Small tables with named rows and columns. After each table, cells are looked up by row and column.

Table Ker
,Vur,Sibudut,Silisa
Tos,-66.1,-46.5,-73.0
Laz,-69.7,-62.6,-47.3
Sifotar,-58.1,-61.2,-41.0
Gosalu,-42.5,-72.8,-59.0
Kav,4.5,-75.4,-22.2
Levag,-8.2,-32.8,-0.1
Tik,14.5,-66.9,-10.2
Fubom,10.3,-42.2,15.2
Nodi,49.5,-33.0,-4.7
Tolev,38.4,-53.6,44.5
Sal,52.2,-35.4,39.9

Vur of Levag is -8.2
Sibudut of Kav is -75.4
Silisa of Levag is -0.1
Sibudut of Tik is -66.9
Vur of Tos is -66.1
Sibudut of Nodi is -33.0
Vur of Sal is 52.2
Vur of Tik is 14.5
Silisa of Tolev is 44.5
Sibudut of Sal is -35.4
Silisa of Tos is -73.0
Sibudut of Laz is -62.6
Sibudut of Gosalu is -72.8
Silisa of Tik is -10.2
Sibudut of Tos is -46.5
Vur of Laz is -69.7
Silisa of Sifotar is -41.0
Row with the largest Vur: Sal

Mif:
	Medu	Govova	Fadedo	Kazaf	Paraf	Bep	Dazuni	Lif
Suk	174	127	132	144	151	144	139	154
Kasapal	166	123	136	143	148	146	141	154
Runel	158	148	146	150	155	146	151	154
Vevodud	218	29	84	120	136	105	103	154
Zus	148	158	153	157	148	157	154	154
Pamik	160	128	138	146	152	144	142	154
Zutod	175	113	134	136	145	140	141	154
Lik	144	178	158	161	157	165	163	154
Lozu	179	103	132	137	146	128	131	154
Bef	149	153	159	152	153	155	154	154
Lof	166	120	137	145	142	138	140	154
Beve	104	248	207	180	166	190	192	154
Zofebop	154	153	153	156	155	156	153	154
Tef	130	190	176	165	157	168	166	154

Bep of Tef: 168
Lif of Zofebop: 154
Paraf of Lozu: 146
Fadedo of Tef: 176
Kazaf of Zofebop: 156
Bep of Suk: 144
Dazuni of Lik: 163
Bep of Zus: 157
Fadedo of Lof: 137
Govova of Zofebop: 153
Medu of Lozu: 179
Govova of Tef: 190
Which row has the largest Bep? Beve

Table Luto
          Bital     Guf  Nimima
Zonad    57.769  57.304  57.562
Latapat  88.965  53.153  55.464
Viropud  57.128  57.483  57.187
Gurib    57.800  57.240  57.308
Fivet    60.555  73.160  42.596
Bup      76.266  12.468  55.350
Gimate   57.705  57.571  57.206
Sorola   52.287  45.130  41.408
Zol      78.833  63.472  54.781
Sifa     60.835  54.787  51.239
Pofe     57.468  57.914  57.479
Kavo     97.408  58.815  52.671
Giru     43.473  41.004  62.729

Kavo, Nimima: 52.671
Fivet, Bital: 60.555
Bup, Guf: 12.468
Latapat, Guf: 53.153
Kavo, Bital: 97.408
Giru, Nimima: 62.729
Pofe, Nimima: 57.479
Gurib, Guf: 57.240
Sifa, Nimima: 51.239
Zol, Guf: 63.472
Latapat, Bital: 88.965
Gimate, Nimima: 57.206
Gurib, Nimima: 57.308
Viropud, Bital: 57.128

Rimonu.csv
,Tep,Defat,Sopip,Kunipup,Tedo,Sagavib
Pozelu,112,99,181,186,167,205
Dol,80,72,172,216,162,218
Bila,56,55,160,226,146,213
Vodezo,55,54,164,232,148,227
Lev,61,64,184,239,132,233
Pon,52,53,138,202,117,228
Bituno,58,51,163,245,137,227
Lozomu,56,57,146,206,121,204
Nub,55,51,158,221,129,212
Dakav,55,56,156,230,147,226
Duvoder,51,51,165,227,149,211
Toz,59,57,153,226,133,189

What is the Tep of Vodezo in Rimonu?
55
What is the Sagavib of Nub in Rimonu?
212
What is the Tedo of Vodezo in Rimonu?
148
What is the Sopip of Lev in Rimonu?
184
What is the Sopip of Duvoder in Rimonu?
165
What is the Sopip of Toz in Rimonu?
153
What is the Sagavib of Duvoder in Rimonu?
211
What is the Tedo of Dol in Rimonu?
162
What is the Tedo of Pon in Rimonu?
117
What is the Kunipup of Bituno in Rimonu?
245
What is the Defat of Vodezo in Rimonu?
54
What is the Kunipup of Lozomu in Rimonu?
206
What is the Defat of Duvoder in Rimonu?
51
What is the Defat of Bituno in Rimonu?
51
What is the Tedo of Duvoder in Rimonu?
149
What is the Defat of Dol in Rimonu?
72
What is the Sopip of Pon in Rimonu?
138
Which row has the largest Sopip? Lev

Mekot:
	Luz	Tunoguv
Logogu	118	74
Zuvu	174	166
Rak	125	97
Das	157	45
Beva	219	85
Til	206	153
Linaf	189	185
Naz	95	169
Meno	161	61
Rif	132	34
Mukat	91	76
Mot	170	130

What is the Luz of Rak in Mekot?
125
What is the Tunoguv of Logogu in Mekot?
74
What is the Tunoguv of Rif in Mekot?
34
What is the Luz of Mukat in Mekot?
91
What is the Luz of Til in Mekot?
206
What is the Luz of Naz in Mekot?
95
What is the Luz of Das in Mekot?
157
What is the Luz of Beva in Mekot?
219
What is the Tunoguv of Zuvu in Mekot?
166
What is the Tunoguv of Til in Mekot?
153
What is the Luz of Mot in Mekot?
170
What is the Tunoguv of Rak in Mekot?
97

Nema
|  | Vas | Vikezal | Gigez | Bos | Vesize | Relo | Lav | Zet | Tob | Modefuz |
|---|---|---|---|---|---|---|---|---|---|---|
| Rara | -5.334 | 2.828 | -5.673 | -14.598 | 20.568 | -13.606 | 0.778 | -14.073 | 17.814 | 3.518 |
| Gan | 62.909 | -23.220 | 59.872 | 29.482 | -44.596 | 29.971 | 5.828 | 24.019 | -65.991 | -20.387 |
| Big | 57.629 | -25.633 | 74.780 | 4.004 | -21.962 | 24.567 | -1.487 | 6.429 | -67.065 | 12.245 |
| Vun | -22.063 | 9.231 | -2.375 | -20.428 | 13.827 | -17.051 | -35.594 | -41.862 | -6.758 | -19.379 |
| Lunuz | 6.448 | -3.471 | 4.226 | 0.406 | -3.239 | -1.169 | -0.206 | -1.498 | -5.398 | -6.991 |
| Govipuf | -23.842 | 13.239 | 12.179 | 36.582 | -58.430 | 42.173 | -49.804 | 10.409 | -69.156 | -18.015 |
| Vin | 15.128 | -13.372 | 3.663 | 3.799 | -14.502 | -0.808 | 8.051 | 7.500 | -10.716 | -10.981 |
| Senid | -37.726 | 24.885 | -41.274 | 4.346 | 16.014 | -5.965 | -1.541 | -0.062 | 41.610 | -0.562 |
| Vorov | 37.236 | -34.509 | 28.049 | 2.333 | -38.963 | 1.470 | -0.553 | 3.366 | -52.166 | -26.383 |
| Rab | -16.939 | -23.482 | -25.909 | -7.131 | -34.867 | -11.612 | -9.641 | -0.848 | -21.350 | -19.519 |
| Dukov | -8.027 | -28.336 | -16.280 | -14.773 | -32.591 | -20.057 | -16.947 | -16.048 | -30.495 | -34.419 |

Lav of Big is -1.487
Vesize of Vun is 13.827
Tob of Senid is 41.610
Vas of Rab is -16.939
Vesize of Rab is -34.867
Vikezal of Senid is 24.885
Tob of Vun is -6.758
Vesize of Govipuf is -58.430
Bos of Lunuz is 0.406

